Moves between points:
a: q878->q477, q155->q361, q313->q507, q425->q563, q792->q777, q71->q450, q503->q570, q34->q893, q277->q555, q53->q152, q397->q968, q378->q627, q539->q587, q10->q193, q563->q589, q289->q273, q777->q958, q408->q504, q690->q151, q681->q590, q735->q313, q968->q245, q504->q364, q178->q378, q507->q690, q337->q222, q49->q360, q754->q524, q273->q26, q888->q735, q980->q190, q769->q252, q26->q843, q360->q850, q43->q178, q151->q569, q473->q754, q676->q277, q850->q71, q587->q509, q190->q140, q988->q337, q57->q134, q806->q289, q118->q10, q872->q155, q595->q385, q977->q420, q235->q49, q667->q57, q524->q503, q569->q397, q420->q878, q570->q366, q786->q988, q361->q813, q843->q769, q893->q786, q152->q888, q963->q610, q555->q595, q629->q662, q477->q100, q589->q977, q252->q138, q138->q235, q450->q872, q140->q53, q193->q585, q134->q629, q662->q806, q509->q43, q245->q871, q585->q408, q385->q681, q813->q792, q590->q980, q364->q667, q871->q473, q800->q118, q958->q539, q627->q963, q366->q34, q610->q800, q100->q676, q222->q425
r: q878->q408, q155->q151, q313->q49, q425->q800, q792->q968, q71->q313, q503->q539, q34->q43, q277->q57, q53->q769, q397->q872, q378->q366, q539->q473, q10->q222, q563->q118, q289->q595, q777->q245, q408->q589, q690->q850, q681->q806, q735->q235, q968->q155, q504->q977, q178->q570, q507->q360, q337->q963, q49->q152, q754->q777, q273->q385, q888->q138, q980->q273, q769->q980, q26->q681, q360->q888, q43->q503, q151->q71, q473->q792, q676->q667, q850->q735, q587->q754, q190->q26, q988->q627, q57->q477, q806->q555, q118->q337, q872->q690, q595->q629, q977->q193, q235->q53, q667->q878, q524->q958, q569->q450, q420->q585, q570->q587, q786->q378, q361->q569, q843->q590, q893->q178, q152->q252, q963->q893, q555->q134, q629->q676, q477->q504, q589->q10, q252->q190, q138->q140, q450->q507, q140->q843, q193->q425, q134->q100, q662->q277, q509->q524, q245->q361, q585->q563, q385->q662, q813->q397, q590->q289, q364->q420, q871->q813, q800->q988, q958->q871, q627->q34, q366->q509, q610->q786, q100->q364, q222->q610
x: q878->q364, q155->q397, q313->q850, q425->q10, q792->q871, q71->q690, q503->q509, q34->q378, q277->q629, q53->q138, q397->q361, q378->q893, q539->q524, q10->q563, q563->q193, q289->q681, q777->q473, q408->q420, q690->q450, q681->q273, q735->q360, q968->q813, q504->q878, q178->q34, q507->q71, q337->q800, q49->q735, q754->q539, q273->q590, q888->q49, q980->q843, q769->q140, q26->q980, q360->q313, q43->q366, q151->q872, q473->q958, q676->q134, q850->q507, q587->q503, q190->q769, q988->q610, q57->q676, q806->q385, q118->q425, q872->q569, q595->q806, q977->q408, q235->q888, q667->q100, q524->q587, q569->q155, q420->q504, q570->q43, q786->q963, q361->q968, q843->q190, q893->q627, q152->q235, q963->q988, q555->q662, q629->q555, q477->q667, q589->q585, q252->q53, q138->q152, q450->q151, q140->q252, q193->q589, q134->q277, q662->q595, q509->q570, q245->q792, q585->q977, q385->q289, q813->q245, q590->q26, q364->q477, q871->q777, q800->q222, q958->q754, q627->q786, q366->q178, q610->q337, q100->q57, q222->q118

The rows follow the links: the fewer symbols apart two points are, the more alike their rows tend to be.

Rows of some points; one shown again gets a slightly different row:
q555 -> 908 11 -27 217 -109 -11 181 -351 -52 178 -198 130 -480 -219 -294 187 -227 680 285 578 283 -60 843 553 -409 280 62 -228 184 156 -212 -353 -158 -401 -89 -125 142 -227
q245 -> -901 374 -322 2 75 291 1 594 -119 -452 40 -267 -135 264 66 175 199 -441 -402 -396 81 -73 -303 -104 -254 70 -16 -151 -416 -278 350 68 -366 -7 -626 583 556 408
q366 -> -556 -253 113 -389 230 663 -257 -236 27 77 -125 318 105 -71 -192 -66 157 -158 173 -299 -272 -339 387 464 132 -739 -30 77 -333 1021 545 -149 -423 -13 -228 -270 131 105
q134 -> 1063 -212 -20 4 -200 -296 1 -556 107 475 -215 365 -123 -299 -410 114 -261 604 329 501 8 -7 465 300 -451 30 -169 -29 278 212 -236 -153 -58 -374 240 -347 -365 -369
q397 -> -678 740 -90 -218 -90 37 -7 583 259 64 -361 257 236 325 -49 312 462 -39 -393 -167 280 -133 20 259 -541 27 243 -551 -398 -182 1 -206 -683 -291 -501 594 363 155
q524 -> -560 -387 -210 -407 207 144 -394 177 124 208 103 196 388 -37 25 100 251 -561 -204 -545 -151 -361 -774 -298 -96 -780 -230 293 -191 334 477 307 -148 110 118 0 -588 -150
q777 -> -911 41 -407 -30 131 118 -136 584 -226 -418 289 -327 -38 108 147 139 -15 -704 -418 -561 -33 -108 -710 -330 -16 -82 -277 119 -284 -304 497 243 -101 169 -266 420 200 207
q681 -> 645 67 -74 410 77 -117 543 282 -330 -322 129 -513 -699 -55 149 184 -414 160 57 458 464 218 164 54 103 722 27 -174 459 -696 -154 -268 356 25 68 306 162 -139
q408 -> 242 -427 -34 457 -123 205 -30 -612 -258 -581 493 -366 -431 -206 -90 -587 -92 199 206 -23 -581 -88 255 -360 -59 287 -56 477 151 135 -14 534 380 -77 -59 -600 395 626
q504 -> 388 -555 -157 430 -101 -43 -97 -711 -328 -383 405 -259 -300 -264 -188 -439 -378 104 246 73 -588 190 19 -391 96 341 -337 504 217 -31 13 517 480 38 141 -595 145 275
q313 -> -209 168 -125 104 -57 -463 -185 134 -195 304 -211 -35 234 151 -30 126 -524 -159 -259 48 99 1049 -392 117 934 -25 -86 -80 -474 -356 -177 -463 -22 494 -446 94 233 -425
q800 -> -410 8 604 -282 196 152 364 -75 227 -194 -98 162 399 -144 71 -364 186 -221 509 17 -298 -664 136 -281 -275 69 -77 -159 527 -4 226 146 237 -246 1126 43 -386 301
q34 -> -680 -195 264 -315 275 756 -89 -218 -184 -211 -93 105 -20 -101 -209 -128 -213 -212 355 -217 -333 -232 555 456 334 -431 -58 10 -265 857 655 -310 -355 9 -186 -202 357 167
q277 -> 988 -176 51 103 -158 -185 63 -499 73 368 -207 345 -180 -293 -329 133 -226 688 336 548 58 -61 616 381 -441 71 -128 -161 188 251 -255 -186 -76 -378 155 -341 -216 -368
q792 -> -912 295 -386 -2 108 208 -38 613 -179 -445 125 -262 -141 243 98 107 143 -553 -420 -491 23 -68 -423 -189 -141 57 -92 -62 -355 -279 390 122 -240 49 -523 529 494 335
q152 -> 482 126 -298 322 -146 -77 -232 61 84 330 134 -113 -111 381 273 114 348 417 -538 -49 417 493 12 185 401 -167 600 195 -391 218 -643 -95 -45 379 -1020 -152 193 -120
q968 -> -856 633 -197 -93 -23 190 -41 601 85 -208 -151 14 -47 337 9 255 379 -234 -421 -274 190 -141 22 137 -398 74 168 -375 -458 -164 156 -116 -596 -223 -631 600 553 323
q754 -> -725 -282 -371 -296 173 49 -322 401 -32 23 203 7 236 27 128 176 102 -706 -326 -662 -108 -201 -921 -434 -30 -491 -295 313 -162 40 481 358 7 145 141 179 -377 -54

Each walk starts at a row. The symbols on each line, taken left to right, move it on to the next point.
Each answer is a row, close to the row of the point it stands for.
start -824 -144 -445 -111 154 120 -171 512 -170 -287 270 -202 36 97 124 122 27 -753 -392 -610 -139 -83 -889 -436 52 -189 -305 199 -209 -215 539 314 -59 153 -125 340 -8 152
a a a x a -> -486 -300 102 -423 231 650 -396 -220 122 162 -112 324 177 -111 -164 -20 268 -192 100 -381 -252 -416 170 342 39 -813 18 94 -360 1032 453 -112 -449 -44 -263 -300 -71 -25
x x r a x r r -> -499 -375 -160 -480 162 162 -481 88 223 292 108 326 372 -22 -6 127 351 -448 -170 -543 -193 -408 -605 -214 -184 -836 -206 285 -208 520 407 298 -174 98 22 -75 -543 -147
start -768 -209 -360 -151 161 53 -300 434 -73 -124 280 -134 161 41 98 94 29 -759 -363 -615 -140 -135 -916 -491 -9 -367 -337 252 -190 -169 576 356 -52 165 -17 277 -219 10
x r x a a x a -> -417 -366 -60 -467 170 438 -495 -95 181 364 -60 374 298 -39 -140 43 397 -291 -30 -487 -128 -469 -158 70 -187 -912 -27 221 -346 884 449 85 -373 1 -86 -167 -374 -64
a x a r x r r a -> -460 -415 -98 -489 168 326 -489 -58 193 353 50 385 343 -25 -20 102 403 -372 -71 -560 -173 -475 -378 -25 -109 -881 -125 300 -238 697 421 238 -289 1 -8 -132 -470 -179
start 837 -533 -92 93 -162 -478 -173 -702 -17 372 61 279 30 -417 -392 -57 -434 337 344 336 -288 153 8 -88 -167 13 -438 248 305 29 -119 157 308 -163 592 -596 -483 -318
r a a x r r x -> 597 -596 -140 297 -147 -307 -126 -726 -229 -67 295 -81 -121 -408 -238 -330 -541 106 260 174 -531 244 -75 -378 106 171 -514 493 267 -93 36 380 473 1 349 -648 -158 14
r x x a a a r -> 788 -559 -101 157 -188 -414 -160 -739 -95 223 122 140 -59 -411 -298 -175 -523 268 310 324 -406 184 -67 -292 -44 79 -445 365 278 -54 -38 238 370 -109 509 -580 -422 -244
start -709 -191 375 -286 292 759 -44 -220 -249 -346 -145 20 -34 -205 -175 -214 -309 -303 439 -141 -363 -162 542 366 439 -295 -135 -31 -160 787 708 -371 -236 64 12 -232 351 199
x r x x x r -> -616 -178 188 -317 296 727 -214 -237 -97 -98 -137 176 41 -85 -202 -168 -15 -211 258 -263 -275 -270 435 466 246 -588 -12 54 -318 995 592 -253 -395 30 -242 -259 243 112
x r a a x -> -765 -163 376 -223 311 655 82 -125 -275 -416 -98 -13 -37 -159 -200 -320 -415 -384 513 -120 -431 -109 472 329 504 -147 -178 -46 -84 530 742 -353 -142 68 167 -178 326 195
start 840 160 -55 315 -99 60 378 -145 -266 -115 -115 -183 -686 -137 -130 191 -360 571 265 531 404 11 810 553 -246 548 101 -253 234 -73 -236 -444 -37 -296 -184 43 322 -109
a r x x a -> 630 101 -75 342 72 -20 544 247 -360 -337 108 -473 -723 -76 48 222 -499 257 107 490 509 212 362 192 78 738 29 -170 371 -532 -169 -346 269 -69 -29 247 266 -160
r x r a a -> 664 134 -26 419 -5 45 537 122 -355 -315 6 -437 -757 -104 30 197 -451 352 143 538 448 164 549 324 -17 708 51 -227 249 -426 -174 -345 167 -152 -81 190 380 -83
start 744 128 -37 344 -17 85 499 -4 -334 -217 -42 -313 -749 -174 -80 202 -416 486 191 546 399 142 719 449 -145 620 95 -294 225 -192 -209 -411 78 -257 -162 131 393 -85
x x x r x r r x -> 995 -21 36 94 -168 -61 119 -439 -14 294 -248 263 -354 -234 -327 201 -210 726 285 534 227 -66 785 482 -434 173 -17 -167 187 217 -283 -325 -165 -411 25 -213 -105 -226
r a r r x x a -> 1008 -366 -34 36 -192 -410 -26 -627 62 461 -106 378 -50 -355 -361 51 -273 591 359 423 -50 87 327 146 -323 1 -254 28 263 172 -196 -49 88 -306 401 -508 -500 -410
start 123 140 -230 252 -123 -184 -270 19 -174 173 -11 -156 -37 291 85 109 -181 154 -448 71 184 885 -100 270 789 -24 280 102 -557 22 -335 -262 -34 518 -934 -88 453 -265
a r r a a a a -> -241 271 -76 -29 -92 -547 -168 237 -55 330 -319 102 313 163 -58 172 -559 -174 -274 134 108 1052 -432 148 844 64 -119 -201 -358 -374 -71 -463 -20 483 -278 179 69 -537
a a a x x r r -> -326 375 -26 -260 -86 -606 -115 306 134 450 -424 347 596 166 -44 189 -398 -275 -212 146 107 761 -486 64 455 -13 -143 -348 -317 -506 -59 -495 -165 293 32 322 -132 -558
